Below are the code and all the weights of a small trained network. Each question names an input and a target symbol and asks about switching units off, where a switched-off unit gives its printed mean instead of its output.

import numpy as np


def w(rows, s, z=0):
    codes = np.array(rows[::2]) - 128.0
    scale = np.full(codes.shape[1], s)
    scale[-1] = z or s
    return codes * scale


def f(y):
    return np.maximum(y, 0)


def softmax(a):
    e = np.exp(a - a.max(-1, keepdims=True))
    return e / e.sum(-1, keepdims=True)


def log_softmax(a):
    a = a - a.max(-1, keepdims=True)
    return a - np.log(np.exp(a).sum(-1, keepdims=True))


def net(x, mask):
    ids = ['ΛΣΦαβδεζξτψω'.index(c) for c in x.split()]
    T = len(ids)
    res = E[ids] + P[:T]
    u = 0
    for l in range(3):
        r = res
        for j in range(3):
            rows = slice(3 * j, 3 * j + 3)
            q, k, v = (r @ M[l][rows].T for M in (Q, K, V))
            z = softmax(np.where(np.tri(T) > 0, q @ k.T / 3**0.5, -1e9)) @ v
            o = O[l][rows]
            res = res + np.where(mask[u + j], z, o[:, -1]) @ o[:, :-1]
        u += 3
        y = f(res @ A[l][:, :-1].T + A[l][:, -1])
        res = res + np.where(mask[u : u + 4], y, B[l][:, -1]) @ B[l][:, :-1]
        u += 4
    return log_softmax(res[-1] @ U[:, :-1].T + U[:, -1])


Q, K, V, O, A, B = {}, {}, {}, {}, {}, {}
E = w([
[232,190,103,130,79,126],'Λ',
[121,137,24,179,210,155],'Σ',
[219,188,143,73,28,176],'Φ',
[150,185,147,182,207,188],'α',
[107,64,158,165,169,97],'β',
[124,182,70,138,183,74],'δ',
[208,154,153,170,80,23],'ε',
[171,99,68,179,35,213],'ζ',
[88,184,100,114,145,97],'ξ',
[170,138,179,68,176,61],'τ',
[236,69,99,113,100,159],'ψ',
[115,143,195,254,95,125],'ω',
],0.0086)
P = w([
[138,142,148,102,119,56],'0',
[172,116,184,80,137,192],'1',
[156,99,167,115,153,182],'2',
[173,92,183,112,114,134],'3',
[164,127,199,101,127,140],'4',
[138,130,213,126,146,140],'5',
[119,145,202,133,165,134],'6',
[194,160,254,78,66,140],'7',
],0.006)
Q[0] = w([
[127,70,77,103,160,213],'0.h0',
[95,166,163,197,220,97],'0.h0',
[133,140,60,89,144,8],'0.h0',
[165,158,143,118,127,138],'0.h1',
[180,153,145,126,169,147],'0.h1',
[149,82,165,170,127,183],'0.h1',
[189,174,169,160,198,188],'0.h2',
[192,139,133,166,144,108],'0.h2',
[35,107,113,110,114,159],'0.h2',
],0.018)
K[0] = w([
[120,90,67,114,136,243],'0.h0',
[18,164,203,213,172,108],'0.h0',
[74,175,54,99,195,2],'0.h0',
[147,89,145,155,158,118],'0.h1',
[155,50,143,128,143,76],'0.h1',
[87,127,116,166,78,66],'0.h1',
[48,159,131,141,93,7],'0.h2',
[62,139,151,152,158,78],'0.h2',
[184,88,77,123,72,197],'0.h2',
],0.016)
V[0] = w([
[130,98,195,25,69,179],'0.h0',
[228,145,56,109,102,175],'0.h0',
[155,129,128,102,116,154],'0.h0',
[101,230,129,163,167,109],'0.h1',
[43,182,178,125,122,69],'0.h1',
[109,254,121,173,181,116],'0.h1',
[9,126,113,158,59,94],'0.h2',
[132,253,99,43,19,144],'0.h2',
[98,87,39,126,72,41],'0.h2',
],0.0083)
O[0] = w([
[30,63,124,199,203,53,233],'0.h0',
[147,174,95,150,231,179,207],'0.h0',
[123,136,124,137,156,126,179],'0.h0',
[144,237,151,108,87,145,123],'0.h1',
[95,188,111,46,81,122,101],'0.h1',
[157,254,162,117,84,152,127],'0.h1',
[86,90,62,65,19,156,7],'0.h2',
[70,157,63,249,122,22,54],'0.h2',
[205,101,71,94,56,65,31],'0.h2',
],0.0056,0.0018)
A[0] = w([
[82,104,63,210,106,237,137],'0.n0',
[96,36,212,160,91,87,118],'0.n1',
[75,121,64,55,204,108,2],'0.n2',
[2,81,173,133,184,136,172],'0.n3',
],0.0078,0.00059)
B[0] = w([
[211,145,255,70,79,13,192],'0.n0',
[105,227,175,110,180,247,253],'0.n1',
[179,142,184,186,70,115,143],'0.n2',
[171,158,91,44,115,131,211],'0.n3',
],0.0055,0.0028)
Q[1] = w([
[213,96,34,87,120,102],'1.h0',
[70,67,63,209,96,2],'1.h0',
[93,169,23,157,176,209],'1.h0',
[182,157,139,190,253,194],'1.h1',
[83,35,78,96,90,198],'1.h1',
[228,195,167,54,139,196],'1.h1',
[228,231,165,132,175,58],'1.h2',
[201,140,168,148,238,208],'1.h2',
[157,111,125,74,123,183],'1.h2',
],0.012)
K[1] = w([
[29,74,139,204,105,191],'1.h0',
[100,68,177,13,136,197],'1.h0',
[116,182,219,154,96,131],'1.h0',
[100,29,123,59,73,61],'1.h1',
[248,146,130,171,92,203],'1.h1',
[95,96,174,225,122,41],'1.h1',
[192,107,189,110,87,204],'1.h2',
[185,175,92,30,91,165],'1.h2',
[149,147,93,160,97,73],'1.h2',
],0.013)
V[1] = w([
[112,158,255,93,97,152],'1.h0',
[89,116,114,78,130,118],'1.h0',
[133,186,134,158,142,48],'1.h0',
[242,123,139,187,46,137],'1.h1',
[54,101,180,125,69,1],'1.h1',
[188,95,181,157,154,81],'1.h1',
[186,75,160,89,145,185],'1.h2',
[87,159,133,173,155,114],'1.h2',
[146,134,55,70,49,79],'1.h2',
],0.0091)
O[1] = w([
[232,107,199,91,63,117,205],'1.h0',
[145,139,101,105,164,209,54],'1.h0',
[138,159,51,159,53,69,236],'1.h0',
[218,94,188,216,135,54,224],'1.h1',
[193,73,121,1,30,91,142],'1.h1',
[94,49,177,151,94,42,255],'1.h1',
[56,168,157,114,156,63,214],'1.h2',
[133,71,115,125,97,164,121],'1.h2',
[222,216,121,164,158,140,16],'1.h2',
],0.0063,0.0043)
A[1] = w([
[48,19,175,134,139,175,2],'1.n0',
[92,41,93,58,146,179,66],'1.n1',
[90,90,2,221,135,153,234],'1.n2',
[26,52,83,116,93,203,81],'1.n3',
],0.0063,0.0021)
B[1] = w([
[125,133,35,149,60,119,254],'1.n0',
[125,79,148,155,128,93,143],'1.n1',
[3,172,158,169,140,16,199],'1.n2',
[207,113,157,121,78,109,153],'1.n3',
],0.0067,0.0026)
Q[2] = w([
[131,212,148,171,52,75],'2.h0',
[129,106,11,99,91,155],'2.h0',
[204,170,141,68,126,153],'2.h0',
[127,145,48,136,27,68],'2.h1',
[175,144,95,108,68,208],'2.h1',
[174,78,57,146,184,187],'2.h1',
[76,89,94,53,166,148],'2.h2',
[167,159,250,119,83,45],'2.h2',
[52,150,112,166,90,57],'2.h2',
],0.013)
K[2] = w([
[170,198,155,8,105,195],'2.h0',
[148,143,138,214,230,194],'2.h0',
[215,167,37,145,99,121],'2.h0',
[122,204,126,100,203,9],'2.h1',
[133,159,203,13,124,89],'2.h1',
[141,48,176,80,181,199],'2.h1',
[209,155,80,177,107,164],'2.h2',
[4,199,239,150,96,86],'2.h2',
[152,186,231,55,152,221],'2.h2',
],0.011)
V[2] = w([
[227,100,105,94,89,155],'2.h0',
[184,72,251,90,163,141],'2.h0',
[168,123,111,118,103,144],'2.h0',
[92,73,134,91,218,119],'2.h1',
[126,192,132,232,167,160],'2.h1',
[15,200,174,104,106,112],'2.h1',
[137,123,95,29,227,68],'2.h2',
[144,133,166,92,189,125],'2.h2',
[157,68,48,105,164,69],'2.h2',
],0.011)
O[2] = w([
[114,125,43,154,121,19,195],'2.h0',
[203,126,85,9,230,122,233],'2.h0',
[122,128,91,145,120,76,152],'2.h0',
[161,53,229,131,71,95,1],'2.h1',
[205,229,156,181,116,181,140],'2.h1',
[213,177,112,35,26,125,123],'2.h1',
[43,254,207,67,136,39,33],'2.h2',
[133,184,139,75,147,56,127],'2.h2',
[49,142,186,174,131,80,47],'2.h2',
],0.0069,0.0088)
A[2] = w([
[1,29,48,136,43,51,61],'2.n0',
[2,107,18,165,131,140,3],'2.n1',
[197,164,186,129,186,120,208],'2.n2',
[98,5,98,47,114,74,70],'2.n3',
],0.0064,0.0028)
B[2] = w([
[170,119,193,1,170,179,233],'2.n0',
[210,93,171,115,58,83,210],'2.n1',
[98,146,149,112,68,106,218],'2.n2',
[54,146,121,179,146,203,253],'2.n3',
],0.0081,0.011)
U = w([
[136,138,107,147,81,86,94],'Λ',
[109,175,120,137,128,171,99],'Σ',
[144,107,181,104,75,129,77],'Φ',
[198,184,168,102,161,145,2],'α',
[85,118,130,54,103,153,139],'β',
[122,168,62,104,126,126,153],'δ',
[173,117,131,76,58,62,59],'ε',
[180,97,165,116,145,74,89],'ζ',
[90,151,91,63,3,114,200],'ξ',
[131,181,143,43,103,96,177],'τ',
[137,112,184,142,169,110,236],'ψ',
[184,98,98,88,101,180,151],'ω',
],0.0054,0.0045)

Each question gives the input, a string of symbols that net reads in full, and the target symbol t.
The units are the heads (3 rows each of Q, K, V and O) and the neurons (one row each of A and B). Each row of codes is followed by its name. A weight is (code - 128) times the scale printed after its matrix; where a second scale follows, it is the last column's (O, A, B and U).
mask holds one flag per unit, layer by layer, with each layer's heads first. A switched-off unit (its flag False) gives its mean, the last column of its rows in O or B, instead of its output. The means were averaged over made-up inputs and are rounded, as every weight is.
A unit's drop is (log p(t) with every unit on - log p(t) with that unit switched off) / (log p(t) with every unit on - log p(t) with every unit switched off).
The circuit of an input: a set's keep is (log p(t) with only the set's units on - log p(t) with every unit switched off) / (log p(t) with every unit on - log p(t) with every unit switched off). Starting from the 12 units with the biggest drops (on a tie, the unit counted first), units are removed one at a time, each time the one whose removal leaves the highest keep (on an exact tie, the one counted first), for as long as the keep stays at least 0.8.
units of the circuit, in order: the units of the circuit, biggest drop first
unit that matters most: the unit with the biggest drop
top k neurons: the k neurons with the biggest drops, biggest first
which heads matter: for each layer, one digit per head in row order, 1 if its drop is at least 0.15 and else 0, layers parted by /
drop of u: that unit's drop, to one decimal
input β Λ τ β δ ψ β, target τ: units of the circuit, in order	2.h2; 1.h2; 0.h2
input ψ τ τ ω, target Φ: unit that matters most	2.h1
input Σ ε Λ, target α: units of the circuit, in order	1.h1; 2.h1; 0.h0; 0.h1
input β ε Σ Σ δ, target τ: units of the circuit, in order	2.h2; 1.h2; 0.h2; 1.h0
input Σ Φ ε, target α: units of the circuit, in order	1.h1; 2.h1; 0.h0; 0.h1
input α ζ Σ α ψ δ ω ψ, target ω: units of the circuit, in order	2.h2; 0.h1; 0.h0
input Σ Σ α Σ, target α: units of the circuit, in order	1.h1; 2.h1; 0.h0
input ξ δ Φ τ Φ, target ε: which heads matter	111 / 011 / 100
input ω ξ ζ, target δ: which heads matter	111 / 111 / 110
input τ Σ ω ζ, target β: which heads matter	101 / 010 / 010
input ξ ξ τ Λ ε, target ε: top 4 neurons	2.n1; 2.n3; 2.n0; 0.n1
input ψ Φ ζ τ, target Φ: which heads matter	111 / 110 / 110
input τ α Φ ω τ ξ ω, target β: top 2 neurons	2.n3; 2.n0
input ζ τ Σ ζ ζ, target ψ: unit that matters most	0.n0
input Φ τ ω τ ω α, target ξ: which heads matter	101 / 110 / 010
input ω ξ ξ ω δ Σ, target δ: top 2 neurons	2.n0; 1.n0
input Φ Φ Λ τ ψ τ, target ξ: top 3 neurons	1.n2; 2.n0; 1.n0
input τ ω δ ω β Φ Σ β, target β: which heads matter	101 / 011 / 010
input Σ τ Λ ζ, target α: which heads matter	100 / 011 / 110
input Λ δ β, target Σ: which heads matter	101 / 111 / 110
input Σ ω β, target α: unit that matters most	1.h1
input β α α, target τ: top 2 neurons	0.n1; 2.n2
input ψ ψ ξ Σ Λ τ, target Φ: top 2 neurons	1.n2; 1.n0
input τ ω Λ Σ τ Σ ζ, target β: top 3 neurons	2.n3; 2.n0; 0.n3
input Φ ω ω, target ξ: top 2 neurons	1.n2; 0.n0
input Σ τ ω ω τ ω ω τ, target ω: drop of 0.h0	0.3
input α ω ξ, target ω: unit that matters most	2.h2
input Φ Φ ω ω τ τ ω, target ξ: drop of 2.h1	0.4
